In the rows, 128 means zero.
Each row of numbers belongs to one of the nodes below and depends on some of the facts about them. Some rows are named. Which node is each other row?

How the nodes are related:
γ: is directly part of; ξ: refers to
q103 -γ-> q446; q109 -γ-> q969; q11 -γ-> q587; q116 -γ-> q775; q12 -γ-> q446; q122 -γ-> q706
q134 -γ-> q693; q173 -γ-> q152; q174 -γ-> q502; q178 -γ-> q747; q181 -γ-> q747; q190 -γ-> q231
q202 -γ-> q587; q206 -γ-> q775; q240 -γ-> q739; q246 -γ-> q535; q249 -γ-> q607; q25 -γ-> q515
q265 -γ-> q152; q276 -γ-> q591; q282 -γ-> q900; q289 -γ-> q706; q321 -γ-> q747; q325 -γ-> q799
q326 -γ-> q446; q339 -γ-> q502; q35 -γ-> q152; q353 -γ-> q969; q354 -γ-> q502; q355 -γ-> q747
q378 -γ-> q694; q389 -γ-> q766; q39 -γ-> q591; q394 -γ-> q138; q395 -γ-> q263; q397 -γ-> q982
q398 -γ-> q427; q41 -γ-> q712; q418 -γ-> q427; q43 -γ-> q982; q432 -γ-> q535; q441 -γ-> q904
q458 -γ-> q152; q470 -γ-> q515; q471 -γ-> q152; q472 -γ-> q323; q504 -γ-> q706; q529 -γ-> q171
q539 -γ-> q776; q543 -γ-> q904; q552 -γ-> q446; q555 -γ-> q171; q574 -γ-> q515; q577 -γ-> q766
q59 -γ-> q535; q597 -γ-> q587; q629 -γ-> q776; q640 -γ-> q776; q651 -γ-> q231; q652 -γ-> q990
q653 -γ-> q172; q657 -γ-> q587; q681 -γ-> q776; q696 -γ-> q990; q7 -γ-> q958; q709 -γ-> q706
q738 -γ-> q587; q743 -γ-> q502; q744 -γ-> q263; q754 -γ-> q982; q755 -γ-> q551; q782 -γ-> q138
q787 -γ-> q551; q813 -γ-> q607; q823 -γ-> q766; q84 -γ-> q712; q842 -γ-> q171; q849 -γ-> q915
q867 -γ-> q703; q901 -γ-> q323; q908 -γ-> q171; q91 -γ-> q493; q917 -γ-> q493; q921 -γ-> q152
q926 -γ-> q776; q938 -γ-> q138; q941 -γ-> q587; q952 -γ-> q966; q956 -γ-> q706; q964 -γ-> q706
q989 -γ-> q706; q992 -γ-> q427; q994 -γ-> q551; q109 -ξ-> q152; q109 -ξ-> q555; q12 -ξ-> q529
q12 -ξ-> q323; q12 -ξ-> q712; q12 -ξ-> q743; q12 -ξ-> q441; q12 -ξ-> q91; q12 -ξ-> q398
q174 -ξ-> q59; q181 -ξ-> q282; q25 -ξ-> q535; q35 -ξ-> q321; q355 -ξ-> q202; q355 -ξ-> q552
q378 -ξ-> q190; q378 -ξ-> q472; q378 -ξ-> q681; q378 -ξ-> q964; q389 -ξ-> q418; q389 -ξ-> q172
q389 -ξ-> q246; q389 -ξ-> q339; q39 -ξ-> q709; q394 -ξ-> q535; q394 -ξ-> q990; q397 -ξ-> q122
q397 -ξ-> q395; q397 -ξ-> q754; q427 -ξ-> q152; q458 -ξ-> q116; q458 -ξ-> q994; q458 -ξ-> q41
q458 -ξ-> q629; q471 -ξ-> q926; q502 -ξ-> q782; q574 -ξ-> q535; q574 -ξ-> q776; q597 -ξ-> q956
q640 -ξ-> q289; q657 -ξ-> q11; q657 -ξ-> q134; q693 -ξ-> q958; q693 -ξ-> q339; q7 -ξ-> q908
q7 -ξ-> q116; q7 -ξ-> q231; q7 -ξ-> q982; q7 -ξ-> q823; q7 -ξ-> q173; q706 -ξ-> q755
q813 -ξ-> q867; q813 -ξ-> q921; q842 -ξ-> q152; q842 -ξ-> q240; q901 -ξ-> q122; q901 -ξ-> q321
q901 -ξ-> q323; q901 -ξ-> q938; q901 -ξ-> q91; q904 -ξ-> q11; q904 -ξ-> q172; q904 -ξ-> q116
q904 -ξ-> q190; q904 -ξ-> q446; q904 -ξ-> q441; q915 -ξ-> q326; q917 -ξ-> q755; q941 -ξ-> q696
q952 -ξ-> q744; q966 -ξ-> q504; q966 -ξ-> q782

Named rows:
[120 130 119 135 125 122 128 120 120 143 122 132 122 127 139 116 125 122
 134 124 120 124 122 147 138 122 132 118 121 122 118 117 121 116 133 135
 133 131 104 123 128 125 125 131 128 126] : q744
[130 120 130 122 129 121 146 123 176 109 141 122 125 126 122 123 124 148
 113 133 118 121 111 129 133 120 118 114 165 122 136 132 152 114 129 119
 131 123 158 121 128 128 123 129 169 136] : q398
[173 103 140 150 118 120 154 130 154 117 130 143 124 127 122 153 126 112
 129 126 127 122 132 102 111 232 119 222 118 123 108 184 123 134 123 193
 128 138 103 169 114 122 122 122 162 118] : q776
[122 130 121 130 127 121 120 121 120 134 119 128 124 126 130 116 126 122
 131 124 121 128 130 122 126 123 129 125 120 126 120 119 122 120 130 131
 125 128 117 124 129 126 126 125 127 121] : q849
[119 178 118 130 119 126 152 120 174 109 122 123 126 129 128 123 125 133
 109 124 117 122 113 144 170 121 117 112 160 125 114 177 163 110 148 124
 158 121 155 122 139 137 121 130 182 128] : q122
[121 104 118 118 123 127 143 179 115 110 210 123 125 124 125 134 123 132
 142 163 117 120 113 141 113 154 117 113 174 120 168 136 131 190 121 119
 122 121 142 133 114 123 123 164 119 142] : q446
[123 139 118 119 125 147 130 146 115 120 117 124 124 124 122 136 138 119
 118 124 154 140 116 102 111 131 124 136 117 130 107 128 121 112 118 124
 125 125 128 121 133 124 137 129 105 118] : q915
[120 112 155 120 147 131 131 123 117 117 142 148 123 140 124 134 125 193
 169 146 115 123 118 154 125 122 123 113 115 123 143 115 136 188 123 120
 120 120 140 122 130 118 122 132 102 132] : q418
[125 140 121 123 136 121 112 123 122 134 112 124 127 128 127 116 132 127
 131 125 124 141 146 108 118 121 132 129 116 127 119 115 123 117 133 127
 121 129 132 123 138 123 129 123 118 117] : q181
[120 129 119 136 125 122 128 121 121 143 122 132 122 127 139 116 125 122
 136 124 120 124 123 147 138 122 132 118 121 121 119 116 121 116 134 135
 132 131 105 123 128 125 126 131 129 127] : q59
[121 106 120 118 121 131 101 135 125 149 157 123 125 126 125 145 136 112
 112 125 128 121 111 154 142 127 118 117 121 117 164 140 121 129 120 120
 131 126 104 129 116 118 130 134 107 118] : q982
[121 146 121 125 131 122 108 124 118 136 110 125 137 128 125 113 133 125
 127 125 129 150 134 102 117 123 129 132 115 135 119 116 122 118 126 134
 121 127 133 122 139 127 129 124 113 117] : q813
[129 104 163 119 120 121 104 123 117 115 119 122 143 132 126 117 128 113
 110 125 116 131 142 102 131 121 122 130 115 145 164 124 130 154 120 119
 122 125 162 137 118 120 137 122 102 117] : q458
[119 106 129 121 123 149 153 135 115 131 118 126 122 125 126 141 150 151
 109 127 178 124 149 104 128 124 129 152 130 146 109 129 124 106 118 119
 131 163 108 122 129 132 121 126 112 121] : q171
[123 151 123 130 124 122 145 121 175 110 121 122 123 125 124 115 123 128
 111 123 117 120 111 127 140 122 117 114 144 124 121 127 133 106 139 126
 152 124 140 122 141 131 123 134 169 128] : q395
[137 157 118 121 143 121 108 123 133 130 113 124 124 129 127 120 129 122
 143 127 118 146 141 113 116 121 132 123 115 120 115 114 122 119 143 131
 121 124 140 123 144 119 141 122 114 117] : q174
[129 104 135 118 129 120 105 126 123 144 125 124 140 135 127 114 148 114
 112 124 122 145 140 101 121 124 118 139 115 129 206 129 123 151 120 120
 121 124 152 145 119 118 128 122 108 120] : q7
[123 129 121 129 128 121 121 122 121 135 120 127 124 126 129 116 126 123
 131 124 121 128 132 123 126 122 129 125 120 126 122 118 122 120 131 130
 125 129 118 124 128 126 126 125 128 121] : q470
[129 142 132 154 141 176 130 121 116 122 108 127 123 126 123 129 126 112
 112 126 170 152 111 107 111 123 118 152 116 117 114 144 123 115 118 120
 128 121 102 121 117 169 138 124 103 143] : q587

Name these rows:
No name comes twice in this set of rows, the named rows included.
[119 120 170 119 163 127 107 134 115 110 122 130 167 141 123 126 124 202
 157 130 119 149 137 100 111 125 120 127 115 143 150 115 146 199 118 119
 124 121 196 123 138 120 124 121 103 117] : q389
[135 105 160 122 154 123 102 120 117 110 115 123 156 138 124 121 123 140
 127 141 119 139 130 101 111 121 117 143 121 118 169 130 127 167 118 120
 122 120 151 133 115 144 124 122 105 123] : q657
[119 141 126 163 133 134 120 121 119 148 108 136 122 133 141 113 124 115
 126 124 129 138 115 143 129 120 122 123 117 118 127 119 122 115 127 125
 134 123  99 122 123 150 128 128 114 134] : q202
[132 145 152 126 120 119 122 122 162 111 110 123 150 124 123 117 124 123
 109 124 119 120 114 101 130 120 117 119 127 156 109 126 155 108 124 121
 131 122 190 123 144 149 133 127 137 130] : q35
[145 162 136 118 137 120 120 130 184 111 111 125 181 124 124 114 124 143
 109 124 117 121 115 103 112 122 119 132 144 149 129 135 161 108 127 119
 123 121 217 122 152 139 124 121 164 117] : q901
[150 103 134 119 141 120 106 134 115 109 138 122 171 130 123 129 123 158
 143 130 117 130 151 100 111 121 126 141 142 133 140 125 151 166 117 119
 125 127 170 145 115 128 123 122 113 119] : q378
[129 134 166 120 123 122 136 121 115 151 120 128 141 124 126 119 167 124
 113 124 190 125 234 109 127 121 172 149 120 199 179 124 121 115 163 120
 121 121 144 122 160 165 125 126 171 152] : q842
[135 103 143 122 144 137 104 170 116 111 145 123 158 127 127 161 126 164
 118 133 124 130 117 102 113 130 117 141 123 133 142 143 149 172 121 121
 124 121 197 126 119 119 128 122 102 117] : q904
[119 103 141 119 135 162 147 144 117 109 167 132 123 129 123 177 124 179
 146 164 118 119 111 156 117 127 118 113 119 119 124 132 134 177 118 120
 120 121 133 121 119 117 125 141 103 145] : q172
[120 126 138 119 139 177 158 144 115 115 136 149 122 128 123 164 124 178
 154 135 133 126 111 140 115 133 121 115 116 123 110 121 125 166 118 120
 121 120 134 121 135 118 128 145 103 135] : q958
[119 135 149 119 151 173 133 159 116 110 121 135 136 127 123 157 125 187
 144 127 145 149 115 101 112 137 120 129 117 138 111 120 130 176 118 119
 122 122 177 121 142 119 131 129 104 118] : q693
[124 103 139 119 130 120 133 122 155 108 162 122 122 130 123 134 126 160
 124 154 118 122 111 154 137 121 117 113 160 118 155 132 154 142 119 119
 122 123 143 122 118 121 121 128 145 143] : q441
[119 193 120 120 117 168 119 127 116 133 110 123 139 133 130 150 132 121
 116 126 181 140 111 107 135 132 132 114 116 136 108 202 137 136 122 127
 125 121 145 121 135 129 121 125 104 117] : q706
[118 107 137 121 122 120 102 120 124 171 143 122 124 140 123 118 135 121
 110 131 121 121 138 156 177 120 121 121 126 121 202 127 121 126 119 120
 127 154 100 134 116 118 122 124 122 117] : q908
[146 157 148 120 123 124 129 122 115 143 124 128 139 124 124 119 154 114
 123 126 170 128 207 116 118 123 168 136 116 182 173 124 123 126 170 119
 121 122 152 122 157 155 139 126 169 155] : q109

The same nodes again, as new rows of numbers:
Named rows:
[130 134 123 132 126 127 120 127 126 127 125 135 113 111 128 114 129 118
 126 131 129 130 137 130 118 125 146 130 124 122 133 115 121 120 106 129
 131 132] : q470
[105 108 117 121 150  91 155  89 160 124 144 101 159 168 140 158 102 135
 130 124 138 144  63 115 150 141  78  98  95 134 126 142 144 132 187 127
  90 121] : q172
[112 181  95 153 171 190 162 193  68  95 143 115 133 134  77 130 122 158
 169 125 118 109  77 189 121 123 139 131  98 115 124 123 143 209 112 136
 125 135] : q941
[110  96 149 105 147 126 144  91 147 120 133  84 152 185 154 154 120 121
 165 112 151 125 140 137 114 125 106 121 141 174  98 154 149  86 165 160
 142 106] : q712
[ 85 181 176 145  88 119 150 191 170 142  88 149  78 141 125 142  97 135
 216  94 195 151 178  78 135 124 153 123 141 121 168 158 131 111 129 168
  72 123] : q502
[164 181 162  88 116 148 158 149 113 115 135 148 137 114  90  72 131 112
  49 143  84 164 126  36 129 141 140 155 161 122 113 132 145 148 130  88
 150  97] : q989
[202 151 112  97 162 119  55  54 117 141 109 136  30 120 157 133 161  77
  84 131 152  88 145 158 118 137 141 124 127 128 135 105 102 181 117 108
 148 147] : q326
[158 144 160  70 142 124 176 138 134 111 135 139 156 152 105  99 128 130
  67 147  59 160  76  45 144 128 101 124 132 128 114 139 163 155 177  71
 125 102] : q964
[131 137 134 173 103 186  91 117  88 153  97 186 206  81 102 180 157 128
 130 172 152 126 106 135 133 108 125 111 154  66 122 131 101 127 125 143
 168 157] : q471
[155 117 192  49 159 163 156 119 132  90 116 113 139 174 118  86 134 115
 102 136  81 148 158  64  85 117 127 152 170 168  69 153 174  91 159 114
 193  86] : q122
[116 155 119 144 108 121 130 114 126 137 142 116 136 118 125 131 114 108
 106 118 169 146 138 104 133 156 126 138 141 132 125 134 118 125 129 146
 121 109] : q739
[128 136 122 134 125 129 121 127 126 127 127 136 117 111 125 116 128 119
 124 131 131 131 137 128 120 128 143 132 125 122 131 117 122 123 108 131
 131 132] : q206
[106 146 118 135 139  98 155  76 162 116 156 104 153 146 124 137  90 133
 118 125 154 160  59 109 147 148 103 103  94 118 135 136 141 149 155 130
  90 136] : q958
[117 152 120 142 111 120 130 115 128 137 139 117 131 117 128 128 116 108
 110 120 166 144 140 106 130 152 131 135 140 132 128 130 117 122 124 146
 120 112] : q551
[144 153 161 114  98 108  90 121 172 163 108  63 112 101 128  83 140 208
  91 102 161  64 136 114 120 135 183 138 128  95 142 145 115 209 133  82
 114 149] : q25
[123 118 110 131 138 124 109 118 131 120 116 138 103 109 129 110 121 111
 115 135 133 136 141 124 102 130 139 132 114 118 124 110 120 106 112 133
 140 127] : q59
[128 137 122 134 123 130 122 128 124 127 128 135 117 111 123 118 126 119
 122 130 133 132 137 126 120 128 142 132 126 120 131 119 122 125 109 131
 132 130] : q325
[121  88 150 101 155 145 121 103 138 106 115 105 120 164 147 126 132 121
 172 123 129 116 168 154  84 106 137 130 137 163  96 135 146  73 126 153
 172 121] : q395
[200 150 104  99 164 118  57  50 110 139 113 135  40 114 157 131 160  67
  80 136 149  88 142 157 115 136 143 122 122 128 131 100 101 173 112 110
 156 143] : q552

Name these rows:
No name comes twice in this set of rows, the named rows included.
[120  44  98 105 154  93 123 151 127 142 101 138 132 157 160 168 142 125
 131 137  87 107 112 130 136 115  72 107 103 141 122 124 126  99 193 111
 111 102] : q116
[119  67 152  91 169 138 125  98 147 103 110 100 122 182 155 137 129 128
 180 124 120 112 152 160  85 101 122 121 128 168  92 140 154  69 147 150
 166 122] : q91
[120 113 133 115 119  88  68  86 196 152  89  45  99 110 139  85 106 193
  49  98 207  90 146  78  93 181 144 153 118  97 109 157 107 180 184 106
 119 119] : q535
[121  94 121 114 149 108 139 121 142 125 125 126 138 153 142 148 127 137
 144 133 104 122  91 137 138 113 101 103 100 130 131 127 139 124 158 115
 110 130] : q134
[123 134 140 120 106  95  81  94 186 158 103  46 113 109 133  92 112 192
  55  96 205  89 141  81 109 176 149 151 128 100 116 160 109 190 177 106
 115 120] : q990
[122  79 157  93 161 143 127  99 144 105 113 100 123 176 155 131 135 125
 186 122 119 110 162 163  85  98 135 123 135 170  97 137 151  69 132 152
 169 125] : q938
[140 109 139 157  88 166 123 167  68 194 100 190 251 118 125 239 197 143
 159 169 102  88  81 149 191  82  85  85 163  91 139 143 104 142 173 116
 130 136] : q458
[100 100  86 123 221 157 167 179 102  85 122 102 138 191 103 162 112 180
 185 131  91 100  29 198 122 113  78 101  58 125 111 135 163 197 191 120
 104 135] : q11
[218 185 191  72 139 143 124  68 106 159 152  98 102 190 172 177 204 107
 189 111 119  42 130 214 167  78 158  93 168 186 150 137 139 197 108 109
 139 159] : q12
[126  41 104 148 126 153  82 154  82 175  61 195 210 116 136 229 177 132
 126 178 112 100 100 132 147 104  55  99 142  85 109 136  95 100 210 125
 151 121] : q173
[128 116 130 170 115 181  79 111  99 147  83 185 191  86 105 177 150 132
 125 173 156 128 108 131 122 114 115 114 146  64 113 133 101 120 139 144
 170 158] : q265
[127  58  98 111 136  98 122 170 111 154 102 147 132 141 159 167 155 118
 127 136  85 100 131 131 143 113  86 114 118 140 129 118 115 100 176 109
 111  96] : q823
[118  78 117 108 161  99 138 115 150 120 121 125 134 162 147 150 124 140
 146 135  99 122  82 139 134 112  92  98  90 131 128 127 142 120 171 113
 106 132] : q190

